Below is a small trained network, with its code and all its weights. Each question gives an input and a target symbol and asks what happens when units are switched off, that is, made to give their printed mean instead of their output.

import numpy as np


def w(rows, s, z=0):
    codes = np.array(rows[::2]) - 128.0
    scale = np.full(codes.shape[1], s)
    scale[-1] = z or s
    return codes * scale


def f(y):
    return y / 2 * (1 + np.tanh(0.7978845608 * (y + 0.044715 * y**3)))


def softmax(a):
    e = np.exp(a - a.max(-1, keepdims=True))
    return e / e.sum(-1, keepdims=True)


def log_softmax(a):
    a = a - a.max(-1, keepdims=True)
    return a - np.log(np.exp(a).sum(-1, keepdims=True))


def net(x, mask):
    ids = ['αζημτφψω'.index(c) for c in x.split()]
    T = len(ids)
    res = E[ids] + P[:T]
    u = 0
    for l in range(3):
        r = res
        for j in range(2):
            rows = slice(2 * j, 2 * j + 2)
            q, k, v = (r @ M[l][rows].T for M in (Q, K, V))
            z = softmax(np.where(np.tri(T) > 0, q @ k.T / 2**0.5, -1e9)) @ v
            o = O[l][rows]
            res = res + np.where(mask[u + j], z, o[:, -1]) @ o[:, :-1]
        u += 2
        y = f(res @ A[l][:, :-1].T + A[l][:, -1])
        res = res + np.where(mask[u : u + 4], y, B[l][:, -1]) @ B[l][:, :-1]
        u += 4
    return log_softmax(res[-1] @ U[:, :-1].T + U[:, -1])


Q, K, V, O, A, B = {}, {}, {}, {}, {}, {}
E = w([
[120,173,155,128,250,191,69,169,130,80,111],'α',
[186,64,165,152,72,102,137,208,132,141,104],'ζ',
[209,100,66,146,178,47,83,84,194,101,144],'η',
[200,144,131,177,151,111,118,121,156,225,119],'μ',
[180,82,194,183,125,150,154,181,157,137,202],'τ',
[144,111,198,157,90,176,107,76,167,20,90],'φ',
[220,91,144,107,195,89,121,127,125,109,135],'ψ',
[142,127,125,177,195,214,61,99,115,204,134],'ω',
],0.018)
P = w([
[96,84,132,255,102,221,100,37,163,183,92],'0',
[150,188,169,110,149,60,180,106,139,179,120],'1',
[150,149,115,144,148,36,131,123,134,145,109],'2',
[149,136,106,143,154,63,109,107,137,145,136],'3',
[147,116,106,137,151,55,95,122,115,144,148],'4',
[144,117,91,116,153,65,71,103,141,163,161],'5',
[142,132,118,123,156,84,57,119,131,169,163],'6',
[153,115,119,131,158,65,51,128,119,136,171],'7',
[164,87,95,135,150,63,42,124,135,123,174],'8',
[140,129,133,140,152,97,29,100,135,155,161],'9',
],0.0075)
Q[0] = w([
[94,174,108,117,130,139,82,117,160,148,95],'0.h0',
[126,63,220,170,147,116,56,192,184,127,160],'0.h0',
[96,251,99,71,53,123,174,111,104,149,180],'0.h1',
[178,123,161,121,183,155,2,51,132,114,118],'0.h1',
],0.0071)
K[0] = w([
[146,125,57,155,112,138,81,137,177,141,109],'0.h0',
[116,134,179,128,89,137,104,55,126,108,145],'0.h0',
[86,147,137,143,231,143,129,173,58,139,85],'0.h1',
[139,125,155,139,93,182,130,2,98,73,90],'0.h1',
],0.0074)
V[0] = w([
[135,113,167,98,132,139,114,48,96,47,129],'0.h0',
[191,162,184,99,213,110,108,168,69,179,146],'0.h0',
[181,72,118,88,71,140,174,79,84,152,76],'0.h1',
[204,52,117,154,204,66,144,175,177,254,189],'0.h1',
],0.006)
O[0] = w([
[164,134,203,129,175,175,43,134,89,67,157,148],'0.h0',
[127,255,163,249,91,33,233,215,155,112,116,214],'0.h0',
[212,94,93,231,92,58,118,162,61,172,121,131],'0.h1',
[156,229,176,111,51,77,81,63,92,130,182,255],'0.h1',
],0.0066,0.0063)
A[0] = w([
[158,89,134,122,2,130,123,97,117,168,172,254],'0.n0',
[216,242,146,160,77,54,204,103,59,165,97,196],'0.n1',
[102,194,67,121,217,185,70,93,128,119,151,98],'0.n2',
[204,72,100,126,90,141,108,125,2,165,94,75],'0.n3',
],0.0058,0.00086)
B[0] = w([
[56,163,103,80,134,138,95,85,166,156,116,155],'0.n0',
[97,152,97,160,93,126,86,99,138,87,144,251],'0.n1',
[133,175,7,137,138,70,161,73,149,130,130,159],'0.n2',
[160,162,142,84,199,175,67,148,189,127,132,136],'0.n3',
],0.013)
Q[1] = w([
[243,106,103,142,137,148,85,24,254,124,223],'1.h0',
[54,49,68,42,195,199,140,208,40,124,115],'1.h0',
[189,192,133,106,169,79,80,137,226,70,150],'1.h1',
[84,132,77,176,138,207,22,24,148,75,228],'1.h1',
],0.006)
K[1] = w([
[165,97,163,155,121,153,103,35,130,161,72],'1.h0',
[145,165,98,83,96,52,87,137,77,217,255],'1.h0',
[143,25,185,222,162,128,131,81,138,121,70],'1.h1',
[105,117,151,144,130,221,65,40,199,137,92],'1.h1',
],0.0078)
V[1] = w([
[134,126,60,73,154,97,100,71,70,158,196],'1.h0',
[253,108,132,144,109,99,115,145,74,209,185],'1.h0',
[171,145,79,21,164,41,52,149,130,112,60],'1.h1',
[182,130,169,141,207,88,170,138,102,85,145],'1.h1',
],0.0067)
O[1] = w([
[127,147,241,199,132,94,122,77,71,178,1,252],'1.h0',
[97,216,157,79,204,169,79,209,94,138,25,68],'1.h0',
[216,183,124,152,71,111,147,202,238,197,127,120],'1.h1',
[86,235,179,78,199,87,122,167,183,65,84,15],'1.h1',
],0.0063,0.0045)
A[1] = w([
[54,129,54,96,121,62,66,131,94,114,82,254],'1.n0',
[171,75,145,95,153,124,175,174,193,5,87,251],'1.n1',
[157,37,200,42,107,157,202,170,133,125,203,17],'1.n2',
[110,94,98,142,161,209,151,178,137,254,118,48],'1.n3',
],0.0054,0.0009)
B[1] = w([
[170,136,152,193,124,115,176,54,2,76,122,253],'1.n0',
[153,63,141,41,105,114,144,63,132,160,96,197],'1.n1',
[153,79,196,144,171,82,88,97,16,113,141,145],'1.n2',
[70,92,64,182,172,168,98,192,107,174,119,138],'1.n3',
],0.0092,0.0049)
Q[2] = w([
[160,124,177,210,119,15,166,91,141,116,159],'2.h0',
[128,83,120,127,110,84,151,76,137,162,118],'2.h0',
[132,101,141,124,112,179,185,183,128,167,133],'2.h1',
[120,136,115,112,128,179,255,184,125,70,99],'2.h1',
],0.0075)
K[2] = w([
[125,2,153,119,178,119,123,125,147,106,111],'2.h0',
[168,105,91,135,127,128,179,155,161,176,134],'2.h0',
[140,146,109,115,90,103,125,171,115,142,208],'2.h1',
[108,177,98,154,124,109,157,130,65,111,164],'2.h1',
],0.0095)
V[2] = w([
[238,193,137,251,197,79,79,152,143,61,153],'2.h0',
[118,51,197,112,37,203,52,209,4,117,95],'2.h0',
[28,47,25,73,226,185,89,216,51,149,51],'2.h1',
[174,107,44,206,119,76,218,23,70,214,24],'2.h1',
],0.0041)
O[2] = w([
[88,87,131,68,145,175,62,109,211,65,70,215],'2.h0',
[158,191,175,201,84,201,108,70,119,177,125,49],'2.h0',
[103,172,153,255,155,114,105,101,178,98,139,34],'2.h1',
[163,99,205,162,152,138,168,97,164,148,103,254],'2.h1',
],0.0094,0.0093)
A[2] = w([
[27,163,59,116,223,144,109,189,43,194,153,89],'2.n0',
[68,179,112,121,52,152,234,210,109,94,125,2],'2.n1',
[168,60,129,120,119,81,124,176,203,158,2,106],'2.n2',
[148,187,92,149,110,92,159,193,144,138,174,113],'2.n3',
],0.0058,0.0041)
B[2] = w([
[206,66,154,118,116,99,61,103,76,83,108,139],'2.n0',
[119,255,232,66,202,78,166,76,123,179,39,123],'2.n1',
[103,212,119,129,80,109,104,209,20,230,165,254],'2.n2',
[137,95,99,164,123,199,129,162,141,141,64,137],'2.n3',
],0.0071,0.0089)
U = w([
[81,107,165,158,183,102,138,102,143,160,121,175],'α',
[137,173,108,68,151,174,69,93,156,121,166,166],'ζ',
[72,73,99,123,160,73,149,130,125,164,185,103],'η',
[195,143,79,154,126,172,129,165,167,167,174,216],'μ',
[79,135,141,122,173,143,108,120,42,167,254,105],'τ',
[176,61,125,94,114,186,174,106,115,151,121,176],'φ',
[155,160,150,94,152,103,120,144,100,208,145,87],'ψ',
[101,61,115,161,159,128,75,159,86,159,141,3],'ω',
],0.0048,0.003)

Each question gives the input, a string of symbols that net reads in full, and the target symbol t.
The units are the heads (2 rows each of Q, K, V and O) and the neurons (one row each of A and B). Each row of codes is followed by its name. A weight is (code - 128) times the scale printed after its matrix; where a second scale follows, it is the last column's (O, A, B and U).
mask holds one flag per unit, layer by layer, with each layer's heads first. A switched-off unit (its flag False) gives its mean, the last column of its rows in O or B, instead of its output. The means were averaged over made-up inputs and are rounded, as every weight is.
A unit's drop is (log p(t) with every unit on - log p(t) with that unit switched off) / (log p(t) with every unit on - log p(t) with every unit switched off).
The circuit of an input: a set's keep is (log p(t) with only the set's units on - log p(t) with every unit switched off) / (log p(t) with every unit on - log p(t) with every unit switched off). Starting from the 12 units with the biggest drops (on a tie, the unit counted first), units are removed one at a time, each time the one whose removal leaves the highest keep (on an exact tie, the one counted first), for as long as the keep stays at least 0.8.
circuit, biggest first: the units of the circuit, biggest drop first
most important unit: the unit with the biggest drop
k most important neurons: the k neurons with the biggest drops, biggest first
top k neurons in layer l: the k neurons of layer l with the biggest drops, biggest first
input η ψ η η ψ φ, target φ: circuit, biggest first	(1.h0; 2.h1)
input η φ τ ω, target ω: circuit, biggest first	(0.h1; 1.n3; 0.n1; 2.n0)
input ψ ψ ψ τ φ ω, target ω: circuit, biggest first	(0.h1; 1.n3; 2.n0)
input φ φ μ τ τ φ τ φ ψ, target ω: circuit, biggest first	(0.h1; 0.h0; 2.h1)
input ζ ω α τ η α η ω, target μ: most important unit	0.n0
input ω ω ω φ τ ζ ψ ψ ω η, target η: circuit, biggest first	(0.h1; 1.h0; 2.h0)
input η ψ α τ ψ ψ φ ω ω τ, target τ: 3 most important neurons	(1.n2; 1.n1; 0.n2)
input α ω α, target η: circuit, biggest first	(2.h0; 0.h1; 1.h0; 0.n2)
input ζ τ α α η α, target μ: top 3 neurons in layer 0	(0.n0; 0.n3; 0.n2)
input μ ψ ζ, target φ: 3 most important neurons	(0.n1; 0.n0; 1.n0)
input τ ψ ψ, target τ: 2 most important neurons	(0.n1; 0.n2)
input μ τ α ζ ψ α ψ ω μ, target φ: top 2 neurons in layer 0	(0.n1; 0.n0)
input ψ ω α φ η α η, target η: 2 most important neurons	(1.n1; 0.n1)
input η τ ζ, target ψ: most important unit	2.n2
input α ζ ζ ω ω ψ, target η: top 2 neurons in layer 0	(0.n1; 0.n2)
input ψ ψ ψ φ ψ τ ζ η ψ ψ, target ψ: 4 most important neurons	(0.n1; 2.n2; 0.n0; 1.n1)
input α ζ ω μ ζ ψ φ ψ μ, target μ: top 3 neurons in layer 1	(1.n1; 1.n0; 1.n2)
input ω η ψ μ α η η ψ, target α: 2 most important neurons	(0.n1; 0.n2)
input ζ η ζ ψ τ ψ, target μ: top 3 neurons in layer 0	(0.n0; 0.n3; 0.n1)
input ψ α α ζ ψ ζ η, target ζ: top neuron in layer 1	(1.n1)
input ω ω μ τ ω, target α: 4 most important neurons	(0.n1; 0.n2; 1.n3; 2.n2)
input ω ω τ, target α: 2 most important neurons	(0.n1; 0.n2)
input η η ω ζ μ μ μ ψ η, target ψ: 2 most important neurons	(2.n2; 0.n2)
input α α ψ ψ τ ψ ψ ψ ω, target η: 2 most important neurons	(0.n2; 0.n1)
input μ μ ψ ψ, target φ: 2 most important neurons	(0.n1; 0.n0)
input α φ τ η α α, target α: top 2 neurons in layer 0	(0.n2; 0.n1)
input ω ψ ζ ψ μ ω τ ψ φ, target φ: most important unit	0.h1
input τ μ ω α τ μ ω, target τ: 2 most important neurons	(0.n2; 1.n0)
input ζ ψ ψ τ ω ζ ψ τ ζ, target μ: 2 most important neurons	(0.n3; 0.n0)
input μ ψ ψ ω ζ ψ α ψ α α, target φ: 2 most important neurons	(0.n1; 0.n0)
